Below is a small trained network, with its code and all its weights. Each question gives an input and a class and asks what happens when units are switched off, that is, made to give their printed mean instead of their output.

import numpy as np


def w(rows, s, z=0):
    codes = np.array(rows[::2]) - 128.0
    scale = np.full(codes.shape[1], s)
    scale[-1] = z or s
    return codes * scale


def f(y):
    return y / 2 * (1 + np.tanh(0.7978845608 * (y + 0.044715 * y**3)))


def log_softmax(a):
    a = a - a.max(-1, keepdims=True)
    return a - np.log(np.exp(a).sum(-1, keepdims=True))


def net(x, mask):
    res = np.array(x, float).reshape(1, 3) / 4 @ E
    y = f(res @ A[0][:, :-1].T + A[0][:, -1])
    res = res + np.where(mask, y, B[0][:, -1]) @ B[0][:, :-1]
    return log_softmax(res[-1] @ U[:, :-1].T + U[:, -1])


A, B = {}, {}
E = w([
[121,163,141,106,165,112,172,86,189,179],'x0',
[147,154,189,5,169,176,142,140,116,51],'x1',
[197,119,113,135,80,147,229,125,184,128],'x2',
],0.015)
A[0] = w([
[138,121,77,188,102,147,118,128,108,115,103],'neuron 0',
[80,153,169,96,219,124,86,137,136,111,206],'neuron 1',
[101,120,116,173,121,129,20,148,62,145,178],'neuron 2',
[153,121,107,148,104,125,206,116,178,143,209],'neuron 3',
[165,123,135,108,47,171,187,162,146,60,135],'neuron 4',
[152,116,152,122,133,110,171,124,167,121,173],'neuron 5',
[152,122,108,159,149,143,169,170,168,177,199],'neuron 6',
[141,107,96,178,3,124,128,150,82,86,245],'neuron 7',
[154,133,105,145,148,121,122,78,120,147,228],'neuron 8',
[111,125,122,156,85,129,128,150,124,155,72],'neuron 9',
[89,164,116,186,140,106,141,112,192,173,116],'neuron 10',
[135,123,96,130,103,118,178,104,199,131,254],'neuron 11',
[103,144,128,143,129,142,103,70,127,132,80],'neuron 12',
],0.012,0.0036)
B[0] = w([
[148,115,29,72,60,148,126,163,174,174,189],'neuron 0',
[128,108,117,52,225,152,95,21,125,179,221],'neuron 1',
[54,134,61,209,189,47,139,124,65,62,248],'neuron 2',
[74,222,136,204,52,159,143,109,115,182,236],'neuron 3',
[166,191,152,141,144,148,209,187,131,47,223],'neuron 4',
[110,205,101,114,122,148,120,105,161,156,181],'neuron 5',
[109,141,162,132,88,87,119,110,192,154,200],'neuron 6',
[162,89,119,178,136,129,55,248,104,209,238],'neuron 7',
[62,93,139,106,119,137,103,150,146,167,164],'neuron 8',
[168,112,97,73,89,128,94,145,172,115,167],'neuron 9',
[123,34,176,104,80,79,86,72,185,88,214],'neuron 10',
[50,127,212,164,80,147,122,113,149,171,223],'neuron 11',
[105,166,113,136,103,116,127,132,120,99,141],'neuron 12',
],0.014,0.016)
U = w([
[63,62,207,148,42,101,100,38,218,165,165],'0',
[197,23,95,93,95,91,149,57,108,87,2],'1',
[55,80,13,135,251,56,105,67,9,47,218],'2',
[239,65,200,148,193,176,132,211,39,51,74],'3',
[123,233,175,178,102,224,180,153,145,146,116],'4',
[170,117,147,7,247,225,111,12,106,161,184],'5',
[182,127,131,40,178,148,206,115,142,12,61],'6',
[172,2,2,181,125,94,56,247,85,145,230],'7',
],0.006,0.0022)

Each question gives the input, the list of numbers given to net, and the class t.
The units are the neurons (one row each of A and B). Each row of codes is followed by its name. A weight is (code - 128) times the scale printed after its matrix; where a second scale follows, it is the last column's (A, B and U).
mask holds one flag per neuron, in row order. A switched-off neuron (its flag False) gives its mean, the last column of its row in B, instead of its output. The means were averaged over made-up inputs and are rounded, as every weight is.
A unit's drop is (log p(t) with every unit on - log p(t) with that unit switched off) / (log p(t) with every unit on - log p(t) with every unit switched off).
The circuit of an input: a set's keep is (log p(t) with only the set's units on - log p(t) with every unit switched off) / (log p(t) with every unit on - log p(t) with every unit switched off). Starting from the 12 units with the biggest drops (on a tie, the unit counted first), units are removed one at a time, each time the one whose removal leaves the highest keep (on an exact tie, the one counted first), for as long as the keep stays at least 0.8.
circuit, biggest first: the units of the circuit, biggest drop first
k most important neurons: the k neurons with the biggest drops, biggest first
drop when u is switched off: that unit's drop, to one decimal
input [0,-7,0], class 7: circuit, biggest first	neuron 7
input [2,2,1], class 4: 2 most important neurons	neuron 10; neuron 1
input [-2,8,3], class 6: circuit, biggest first	neuron 4; neuron 3
input [-1,-3,6], class 4: 4 most important neurons	neuron 4; neuron 3; neuron 1; neuron 7
input [-7,2,5], class 3: 2 most important neurons	neuron 4; neuron 7
input [3,0,-3], class 5: 2 most important neurons	neuron 2; neuron 1
input [3,4,-8], class 5: 2 most important neurons	neuron 1; neuron 7
input [2,-8,-6], class 2: 2 most important neurons	neuron 2; neuron 7
input [-2,8,2], class 6: 2 most important neurons	neuron 4; neuron 7
input [1,3,-6], class 2: drop when neuron 2 is switched off	0.4
input [1,-4,-4], class 2: drop when neuron 2 is switched off	0.1
input [2,-4,-3], class 2: drop when neuron 7 is switched off	0.4
input [2,-2,-4], class 2: drop when neuron 5 is switched off	0.0
input [6,7,2], class 5: circuit, biggest first	neuron 1
